Here is a tiny trained network, its code and every weight. The questions are about switching its units off for an input and a target symbol, where a switched-off unit gives its printed mean instead of its output.

import numpy as np


def w(rows, s, z=0):
    codes = np.array(rows[::2]) - 128.0
    scale = np.full(codes.shape[1], s)
    scale[-1] = z or s
    return codes * scale


def f(y):
    return y / 2 * (1 + np.tanh(0.7978845608 * (y + 0.044715 * y**3)))


def softmax(a):
    e = np.exp(a - a.max(-1, keepdims=True))
    return e / e.sum(-1, keepdims=True)


def log_softmax(a):
    a = a - a.max(-1, keepdims=True)
    return a - np.log(np.exp(a).sum(-1, keepdims=True))


def net(x, mask):
    ids = ['βγεζλφψ'.index(c) for c in x.split()]
    T = len(ids)
    res = E[ids] + P[:T]
    r = res
    for j in range(3):
        rows = slice(2 * j, 2 * j + 2)
        q, k, v = (r @ M[0][rows].T for M in (Q, K, V))
        z = softmax(np.where(np.tri(T) > 0, q @ k.T / 2**0.5, -1e9)) @ v
        o = O[0][rows]
        res = res + np.where(mask[j], z, o[:, -1]) @ o[:, :-1]
    y = f(res @ A[0][:, :-1].T + A[0][:, -1])
    res = res + np.where(mask[3:7], y, B[0][:, -1]) @ B[0][:, :-1]
    return log_softmax(res[-1] @ U[:, :-1].T + U[:, -1])


Q, K, V, O, A, B = {}, {}, {}, {}, {}, {}
E = w([
[120,181,87],'β',
[111,53,171],'γ',
[131,99,168],'ε',
[189,158,196],'ζ',
[160,75,246],'λ',
[83,184,62],'φ',
[52,135,57],'ψ',
],0.013)
P = w([
[16,158,252],'0',
[119,105,254],'1',
[90,107,163],'2',
[96,106,139],'3',
[112,107,129],'4',
[124,102,119],'5',
[138,96,111],'6',
[150,93,101],'7',
[163,89,92],'8',
[181,94,81],'9',
[191,81,73],'10',
[200,72,59],'11',
[222,90,53],'12',
],0.0093)
Q[0] = w([
[146,128,117],'head 0',
[114,70,133],'head 0',
[140,98,199],'head 1',
[41,194,3],'head 1',
[142,95,159],'head 2',
[136,140,119],'head 2',
],0.02)
K[0] = w([
[138,110,69],'head 0',
[9,150,121],'head 0',
[54,190,198],'head 1',
[218,80,73],'head 1',
[78,122,147],'head 2',
[174,167,88],'head 2',
],0.012)
V[0] = w([
[194,101,121],'head 0',
[119,159,193],'head 0',
[106,245,63],'head 1',
[207,247,186],'head 1',
[119,94,143],'head 2',
[119,74,128],'head 2',
],0.013)
O[0] = w([
[73,91,177,63],'head 0',
[143,110,63,253],'head 0',
[219,86,33,23],'head 1',
[57,2,129,158],'head 1',
[140,179,123,181],'head 2',
[131,151,149,157],'head 2',
],0.012,0.0051)
A[0] = w([
[177,213,1,40],'neuron 0',
[156,183,65,110],'neuron 1',
[149,25,57,254],'neuron 2',
[138,125,131,140],'neuron 3',
],0.0079,0.0043)
B[0] = w([
[177,19,254,221],'neuron 0',
[130,104,223,177],'neuron 1',
[162,179,7,254],'neuron 2',
[135,132,116,131],'neuron 3',
],0.008,0.0088)
U = w([
[184,96,180,24],'β',
[150,250,140,254],'γ',
[84,97,195,18],'ε',
[122,152,140,211],'ζ',
[107,2,129,119],'λ',
[125,218,26,204],'φ',
[185,137,96,49],'ψ',
],0.0084,0.0033)

Each question gives the input, a string of symbols that net reads in full, and the target symbol t.
The units are the heads (2 rows each of Q, K, V and O) and the neurons (one row each of A and B). Each row of codes is followed by its name. A weight is (code - 128) times the scale printed after its matrix; where a second scale follows, it is the last column's (O, A, B and U).
mask holds one flag per unit, heads first, then neurons. A switched-off unit (its flag False) gives its mean, the last column of its rows in O or B, instead of its output. The means were averaged over made-up inputs and are rounded, as every weight is.
A unit's drop is (log p(t) with every unit on - log p(t) with that unit switched off) / (log p(t) with every unit on - log p(t) with every unit switched off).
The circuit of an input: a set's keep is (log p(t) with only the set's units on - log p(t) with every unit switched off) / (log p(t) with every unit on - log p(t) with every unit switched off). Starting from all 7 units, units are removed one at a time, each time the one whose removal leaves the highest keep (on an exact tie, the one counted first), for as long as the keep stays at least 0.8.
units of the circuit, in order: the units of the circuit, biggest drop first
unit that matters most: the unit with the biggest drop
top k neurons: the k neurons with the biggest drops, biggest first
heads that matter: for each layer, one digit per head in row order, 1 if its drop is at least 0.15 and else 0, layers parted by /
drop when u is switched off: that unit's drop, to one decimal
input λ γ λ ψ λ ζ ψ ζ ζ φ ε ψ γ, target ε: unit that matters most	head 1
input β ψ ψ ζ ζ φ γ ψ φ, target β: heads that matter	010
input ζ ζ ψ ψ λ ζ ζ φ ε ζ ζ β ζ, target λ: heads that matter	110
input β β ε γ, target φ: units of the circuit, in order	neuron 2; head 1; neuron 0
input φ ζ β ψ ζ ζ, target ψ: heads that matter	010
input φ β γ, target ψ: units of the circuit, in order	head 1; neuron 2; head 0; neuron 0
input β ζ λ λ ε ζ, target φ: heads that matter	010
input φ ε ζ λ γ ζ ζ ζ ζ ψ ψ ε, target ψ: heads that matter	010
input ψ ζ γ β λ ψ λ φ ψ ε, target β: top 3 neurons	neuron 0; neuron 1; neuron 2
input ε ζ ζ ζ γ β β γ ψ β, target β: units of the circuit, in order	head 1; neuron 0
input ψ ψ ζ λ φ ζ ε ψ φ, target β: units of the circuit, in order	head 1; neuron 0
input β ε ψ β φ γ γ γ ζ ζ ζ ε, target φ: units of the circuit, in order	neuron 2; head 1
input ψ ψ ψ λ λ γ ζ ζ ζ ψ ε, target β: top 2 neurons	neuron 0; neuron 1
input λ φ φ, target λ: units of the circuit, in order	neuron 0; head 1
input λ ζ ψ γ γ γ ψ ψ, target β: top 3 neurons	neuron 0; neuron 2; neuron 1
input ψ λ λ ζ λ γ ζ ψ λ, target β: units of the circuit, in order	head 1; neuron 0; head 0; neuron 1
input ζ ψ ζ ζ ζ ζ ψ β φ, target ψ: units of the circuit, in order	head 1; neuron 2; neuron 0
input β ψ ψ ψ, target β: units of the circuit, in order	head 1; neuron 0
input β λ γ γ γ ζ ζ, target φ: top 3 neurons	neuron 2; neuron 0; neuron 1
input γ ζ γ ζ γ γ λ, target γ: drop when neuron 0 is switched off	0.1
input λ ζ ζ ζ γ γ, target ε: drop when head 1 is switched off	1.5
input β γ φ λ ε ζ λ, target φ: drop when head 1 is switched off	0.6
